Below is a small trained network, with its code and all its weights. Each question gives an input and a target symbol and asks what happens when units are switched off, that is, made to give their printed mean instead of their output.

import numpy as np


def w(rows, s, z=0):
    codes = np.array(rows[::2]) - 128.0
    scale = np.full(codes.shape[1], s)
    scale[-1] = z or s
    return codes * scale


def f(y):
    return y / 2 * (1 + np.tanh(0.7978845608 * (y + 0.044715 * y**3)))


def softmax(a):
    e = np.exp(a - a.max(-1, keepdims=True))
    return e / e.sum(-1, keepdims=True)


def log_softmax(a):
    a = a - a.max(-1, keepdims=True)
    return a - np.log(np.exp(a).sum(-1, keepdims=True))


def net(x, mask):
    ids = ['αβγδεζηθλμστφψω'.index(c) for c in x.split()]
    T = len(ids)
    res = E[ids] + P[:T]
    u = 0
    for l in range(2):
        r = res
        for j in range(2):
            rows = slice(2 * j, 2 * j + 2)
            q, k, v = (r @ M[l][rows].T for M in (Q, K, V))
            z = softmax(np.where(np.tri(T) > 0, q @ k.T / 2**0.5, -1e9)) @ v
            o = O[l][rows]
            res = res + np.where(mask[u + j], z, o[:, -1]) @ o[:, :-1]
        u += 2
        y = f(res @ A[l][:, :-1].T + A[l][:, -1])
        res = res + np.where(mask[u : u + 12], y, B[l][:, -1]) @ B[l][:, :-1]
        u += 12
    return log_softmax(res[-1] @ U[:, :-1].T + U[:, -1])


Q, K, V, O, A, B = {}, {}, {}, {}, {}, {}
E = w([
[128,71,191,233],'α',
[190,164,33,78],'β',
[173,143,71,101],'γ',
[161,138,86,98],'δ',
[188,240,191,232],'ε',
[191,147,72,102],'ζ',
[168,41,218,29],'η',
[183,144,77,104],'θ',
[175,161,244,119],'λ',
[183,144,76,104],'μ',
[225,151,166,136],'σ',
[179,145,83,96],'τ',
[6,3,17,245],'φ',
[234,232,222,35],'ψ',
[253,6,248,226],'ω',
],0.0046)
P = w([
[67,122,140,135],'0',
[114,120,162,129],'1',
[138,111,168,139],'2',
[159,111,170,143],'3',
[171,99,171,145],'4',
[188,99,169,150],'5',
[201,97,169,155],'6',
[205,89,174,159],'7',
[223,88,169,160],'8',
[231,85,169,161],'9',
[241,82,169,161],'10',
[247,81,175,171],'11',
[254,77,165,173],'12',
],0.0039)
Q[0] = w([
[164,66,3,132],'0.h1',
[84,191,253,128],'0.h1',
[3,218,25,46],'0.h2',
[252,41,233,208],'0.h2',
],0.0046)
K[0] = w([
[3,3,3,253],'0.h1',
[251,253,253,3],'0.h1',
[5,250,3,4],'0.h2',
[251,9,253,252],'0.h2',
],0.0046)
V[0] = w([
[4,29,6,199],'0.h1',
[12,21,22,253],'0.h1',
[254,21,254,235],'0.h2',
[252,10,253,237],'0.h2',
],0.0045)
O[0] = w([
[140,53,3,155,101],'0.h1',
[197,76,4,191,110],'0.h1',
[252,79,251,153,248],'0.h2',
[253,65,247,155,251],'0.h2',
],0.0046,0.0024)
A[0] = w([
[253,248,238,110,237],'0.n1',
[67,212,138,2,207],'0.n2',
[247,250,218,9,214],'0.n3',
[148,190,166,240,190],'0.n4',
[253,11,159,229,249],'0.n5',
[150,14,224,69,152],'0.n6',
[254,70,250,85,232],'0.n7',
[244,251,214,6,211],'0.n8',
[205,36,222,48,169],'0.n9',
[255,9,125,213,252],'0.n10',
[217,131,201,226,222],'0.n11',
[199,16,225,72,166],'0.n12',
],0.0045,0.0041)
B[0] = w([
[231,179,214,117,230],'0.n1',
[19,130,126,3,134],'0.n2',
[224,191,212,58,210],'0.n3',
[183,218,205,229,158],'0.n4',
[229,68,123,186,253],'0.n5',
[118,21,197,106,175],'0.n6',
[218,88,195,128,255],'0.n7',
[222,194,212,51,206],'0.n8',
[193,50,193,106,199],'0.n9',
[239,67,103,179,245],'0.n10',
[221,126,182,182,216],'0.n11',
[187,36,186,119,200],'0.n12',
],0.0044,0.0083)
Q[1] = w([
[4,123,3,250],'1.h1',
[253,164,253,5],'1.h1',
[3,167,6,195],'1.h2',
[253,95,250,60],'1.h2',
],0.0046)
K[1] = w([
[5,177,15,48],'1.h1',
[255,97,247,215],'1.h1',
[2,165,28,55],'1.h2',
[255,95,229,204],'1.h2',
],0.0045)
V[1] = w([
[134,252,151,249],'1.h1',
[85,42,118,254],'1.h1',
[126,2,180,255],'1.h2',
[131,238,136,253],'1.h2',
],0.0045)
O[1] = w([
[159,252,227,253,118],'1.h1',
[9,25,204,226,107],'1.h1',
[47,11,233,136,251],'1.h2',
[103,253,208,253,104],'1.h2',
],0.0046,0.014)
A[1] = w([
[201,90,133,14,65],'1.n1',
[164,137,20,6,254],'1.n2',
[206,43,100,128,116],'1.n3',
[210,89,75,158,234],'1.n4',
[149,79,225,176,74],'1.n5',
[191,48,89,53,145],'1.n6',
[188,81,198,220,190],'1.n7',
[58,239,6,84,254],'1.n8',
[231,215,42,226,244],'1.n9',
[185,149,195,34,14],'1.n10',
[235,252,45,229,245],'1.n11',
[76,2,173,163,17],'1.n12',
],0.0045,0.0042)
B[1] = w([
[178,163,27,77,193],'1.n1',
[10,4,153,31,146],'1.n2',
[83,155,39,128,203],'1.n3',
[104,87,25,193,191],'1.n4',
[22,192,165,119,217],'1.n5',
[119,117,20,98,191],'1.n6',
[45,148,120,172,251],'1.n7',
[4,172,247,7,132],'1.n8',
[33,246,6,218,152],'1.n9',
[147,235,75,78,185],'1.n10',
[3,255,10,172,154],'1.n11',
[42,247,91,2,172],'1.n12',
],0.0045,0.019)
U = w([
[122,57,253,172,251],'α',
[4,170,130,43,176],'β',
[85,120,143,97,86],'γ',
[88,115,147,86,110],'δ',
[113,218,133,208,110],'ε',
[112,134,102,119,43],'ζ',
[212,19,66,32,125],'η',
[121,134,105,121,35],'θ',
[201,152,133,143,110],'λ',
[101,142,99,116,61],'μ',
[212,137,118,185,141],'σ',
[109,136,107,121,28],'τ',
[152,55,6,246,255],'φ',
[156,220,42,89,19],'ψ',
[127,128,112,127,13],'ω',
],0.0045,0.004)

Each question gives the input, a string of symbols that net reads in full, and the target symbol t.
The units are the heads (2 rows each of Q, K, V and O) and the neurons (one row each of A and B). Each row of codes is followed by its name. A weight is (code - 128) times the scale printed after its matrix; where a second scale follows, it is the last column's (O, A, B and U).
mask holds one flag per unit, layer by layer, with each layer's heads first. A switched-off unit (its flag False) gives its mean, the last column of its rows in O or B, instead of its output. The means were averaged over made-up inputs and are rounded, as every weight is.
A unit's drop is (log p(t) with every unit on - log p(t) with that unit switched off) / (log p(t) with every unit on - log p(t) with every unit switched off).
unit that matters most: the unit with the biggest drop
k most important neurons: the k neurons with the biggest drops, biggest first
top k neurons in layer l: the k neurons of layer l with the biggest drops, biggest first
heads that matter: for each layer, one digit per head in row order, 1 if its drop is at least 0.15 and else 0, layers parted by /
drop when u is switched off: that unit's drop, to one decimal
input δ β φ η β, target η: unit that matters most	1.h1
input η α η β ω θ β θ λ β φ, target α: heads that matter	01 / 01
input φ φ λ η β ζ α η α δ δ, target α: heads that matter	01 / 11
input σ β ω β γ, target α: heads that matter	00 / 01
input β β η β η θ β β γ, target η: heads that matter	00 / 11
input ω γ α μ β β β ε, target α: heads that matter	01 / 01
input α α β η φ φ μ φ α β β, target α: heads that matter	01 / 11
input ε θ β η η φ σ δ β τ ψ γ μ, target ψ: heads that matter	10 / 11
input φ ψ ε λ ω δ, target α: heads that matter	00 / 01
input β θ φ μ, target φ: heads that matter	10 / 01
input ω φ μ η β μ τ δ β ε ζ, target α: heads that matter	01 / 11
input β β β η ζ β ε β β η δ, target η: heads that matter	01 / 11
input φ γ φ α β σ μ α η σ β η α, target α: top 2 neurons in layer 0	0.n11, 0.n4
input β φ ε σ μ δ β ω β η β β λ, target α: heads that matter	00 / 01
input β θ β θ α λ β φ φ β θ, target φ: unit that matters most	0.h1
input β φ ω ψ, target α: top 2 neurons in layer 0	0.n11, 0.n4
input β β μ τ β β φ β, target φ: 2 most important neurons	1.n12, 1.n5
input φ β β β, target φ: drop when 1.h2 is switched off	0.3
input β ψ σ α η β β β β β θ, target η: drop when 1.h1 is switched off	0.4
input δ φ μ ψ β β β ζ, target ψ: drop when 0.n8 is switched off	0.2
input β β μ σ α β, target α: unit that matters most	0.h2
